Below are the code and all the weights of a small trained network. Each question names an input and a class and asks about switching units off, where a switched-off unit gives its printed mean instead of its output.

import numpy as np


def w(rows, s, z=0):
    codes = np.array(rows[::2]) - 128.0
    scale = np.full(codes.shape[1], s)
    scale[-1] = z or s
    return codes * scale


def f(y):
    return y / 2 * (1 + np.tanh(0.7978845608 * (y + 0.044715 * y**3)))


def log_softmax(a):
    a = a - a.max(-1, keepdims=True)
    return a - np.log(np.exp(a).sum(-1, keepdims=True))


def net(x, mask):
    res = np.array(x, float).reshape(1, 8) / 4 @ E
    y = f(res @ A[0][:, :-1].T + A[0][:, -1])
    res = res + np.where(mask, y, B[0][:, -1]) @ B[0][:, :-1]
    return log_softmax(res[-1] @ U[:, :-1].T + U[:, -1])


A, B = {}, {}
E = w([
[92,97,149,64,162,160,90,55,112,162],'x0',
[229,146,187,159,79,148,143,164,104,115],'x1',
[90,187,137,146,44,89,118,104,137,143],'x2',
[155,154,124,75,110,199,163,151,178,122],'x3',
[74,107,163,139,146,164,42,175,108,100],'x4',
[100,131,201,101,214,128,124,142,142,186],'x5',
[171,85,107,109,95,92,124,140,51,144],'x6',
[124,154,174,178,110,138,112,9,165,99],'x7',
],0.014)
A[0] = w([
[142,182,33,87,105,124,168,169,194,107,151],'neuron 0',
[46,48,98,133,205,130,33,154,152,157,17],'neuron 1',
[150,67,76,85,92,114,125,191,67,90,132],'neuron 2',
[173,87,71,130,80,151,114,198,61,124,122],'neuron 3',
[163,139,100,99,163,136,157,62,123,168,104],'neuron 4',
[148,148,149,161,131,216,134,91,151,103,1],'neuron 5',
[134,186,248,139,111,117,104,222,115,141,23],'neuron 6',
[113,134,177,98,139,138,88,98,112,107,240],'neuron 7',
[167,109,102,111,109,105,111,190,65,106,32],'neuron 8',
[105,166,57,131,95,180,170,171,204,103,2],'neuron 9',
[143,97,92,73,177,85,140,123,143,161,139],'neuron 10',
[158,134,83,101,153,110,205,135,130,157,162],'neuron 11',
[128,163,135,100,111,130,130,159,127,110,86],'neuron 12',
[115,147,106,208,67,79,111,72,121,124,151],'neuron 13',
[98,123,144,84,186,118,121,124,119,113,85],'neuron 14',
[87,122,115,87,116,113,83,82,102,159,121],'neuron 15',
[154,162,120,251,134,75,130,152,140,94,45],'neuron 16',
],0.012,0.0035)
B[0] = w([
[86,158,147,76,59,121,120,255,134,104,227],'neuron 0',
[10,118,72,142,225,203,137,139,75,83,249],'neuron 1',
[182,66,135,121,124,123,89,169,19,156,232],'neuron 2',
[180,80,135,114,81,111,17,139,44,156,239],'neuron 3',
[163,86,141,73,122,125,185,75,159,143,190],'neuron 4',
[189,79,140,111,102,189,76,90,165,86,178],'neuron 5',
[108,164,236,241,162,132,137,127,188,219,217],'neuron 6',
[127,141,111,100,208,170,66,54,180,139,191],'neuron 7',
[171,104,133,169,149,87,93,138,41,169,209],'neuron 8',
[107,217,190,70,70,175,89,220,135,79,202],'neuron 9',
[92,59,80,144,117,128,226,118,143,182,193],'neuron 10',
[157,117,125,83,108,55,216,196,171,134,201],'neuron 11',
[95,82,168,150,91,138,140,160,111,140,151],'neuron 12',
[93,207,70,192,30,44,158,32,82,71,235],'neuron 13',
[100,117,134,121,201,112,172,131,141,109,182],'neuron 14',
[85,168,81,55,154,68,60,92,161,166,195],'neuron 15',
[179,111,85,238,145,113,185,162,128,36,212],'neuron 16',
],0.0082,0.017)
U = w([
[123,179,157,100,83,146,109,244,137,103,104],'0',
[203,104,169,79,146,222,95,30,188,80,5],'1',
[159,65,108,50,147,81,248,156,146,203,201],'2',
[35,97,95,101,247,169,120,131,88,124,146],'3',
[135,163,233,219,173,142,134,145,167,208,173],'4',
[61,180,89,102,73,53,87,22,101,158,81],'5',
[151,153,92,243,85,63,152,113,99,32,135],'6',
[183,59,123,143,131,97,94,191,2,201,187],'7',
],0.0092,0.0018)

Each question gives the input, the list of numbers given to net, and the class t.
The units are the neurons (one row each of A and B). Each row of codes is followed by its name. A weight is (code - 128) times the scale printed after its matrix; where a second scale follows, it is the last column's (A, B and U).
mask holds one flag per neuron, in row order. A switched-off neuron (its flag False) gives its mean, the last column of its row in B, instead of its output. The means were averaged over made-up inputs and are rounded, as every weight is.
A unit's drop is (log p(t) with every unit on - log p(t) with that unit switched off) / (log p(t) with every unit on - log p(t) with every unit switched off).
The circuit of an input: a set's keep is (log p(t) with only the set's units on - log p(t) with every unit switched off) / (log p(t) with every unit on - log p(t) with every unit switched off). Starting from the 12 units with the biggest drops (on a tie, the unit counted first), units are removed one at a time, each time the one whose removal leaves the highest keep (on an exact tie, the one counted first), for as long as the keep stays at least 0.8.
units of the circuit, in order: the units of the circuit, biggest drop first
most important unit: the unit with the biggest drop
top k neurons: the k neurons with the biggest drops, biggest first
drop of u: that unit's drop, to one decimal
input [-5,6,-6,5,-1,-4,-2,5], class 0: most important unit	neuron 9
input [3,8,-6,5,-1,6,5,1], class 4: top 2 neurons	[neuron 6; neuron 2]
input [4,2,5,-4,-4,2,-5,-5], class 2: top 3 neurons	[neuron 13; neuron 1; neuron 3]
input [-5,5,-5,5,-8,0,-5,8], class 1: top 4 neurons	[neuron 5; neuron 4; neuron 2; neuron 8]
input [-3,-7,-1,4,-3,-7,2,-4], class 0: top 2 neurons	[neuron 0; neuron 9]
input [-3,-5,-3,6,-8,-4,-1,0], class 0: top 2 neurons	[neuron 9; neuron 0]
input [5,8,-7,4,3,7,6,5], class 1: top 2 neurons	[neuron 5; neuron 7]
input [-8,5,-6,-6,-1,4,-5,-4], class 4: top 2 neurons	[neuron 6; neuron 13]
input [7,-8,2,3,-3,-2,5,0], class 3: top 2 neurons	[neuron 1; neuron 13]
input [8,-6,-6,2,-6,0,6,8], class 2: top 2 neurons	[neuron 4; neuron 10]
input [0,-7,1,3,3,-5,-2,1], class 0: top 3 neurons	[neuron 9; neuron 0; neuron 10]
input [-4,2,7,-5,-4,1,3,-4], class 6: top 2 neurons	[neuron 13; neuron 16]
input [-6,2,-7,-4,8,3,-6,1], class 4: top 2 neurons	[neuron 6; neuron 15]
input [1,-4,-5,8,-4,-8,5,3], class 0: units of the circuit, in order	[neuron 0]
input [-2,2,-1,-5,0,3,-8,-3], class 4: drop of neuron 6	0.2
input [4,4,0,0,0,5,5,1], class 4: drop of neuron 1	0.2
input [8,4,-8,4,0,2,-8,2], class 1: drop of neuron 5	0.1
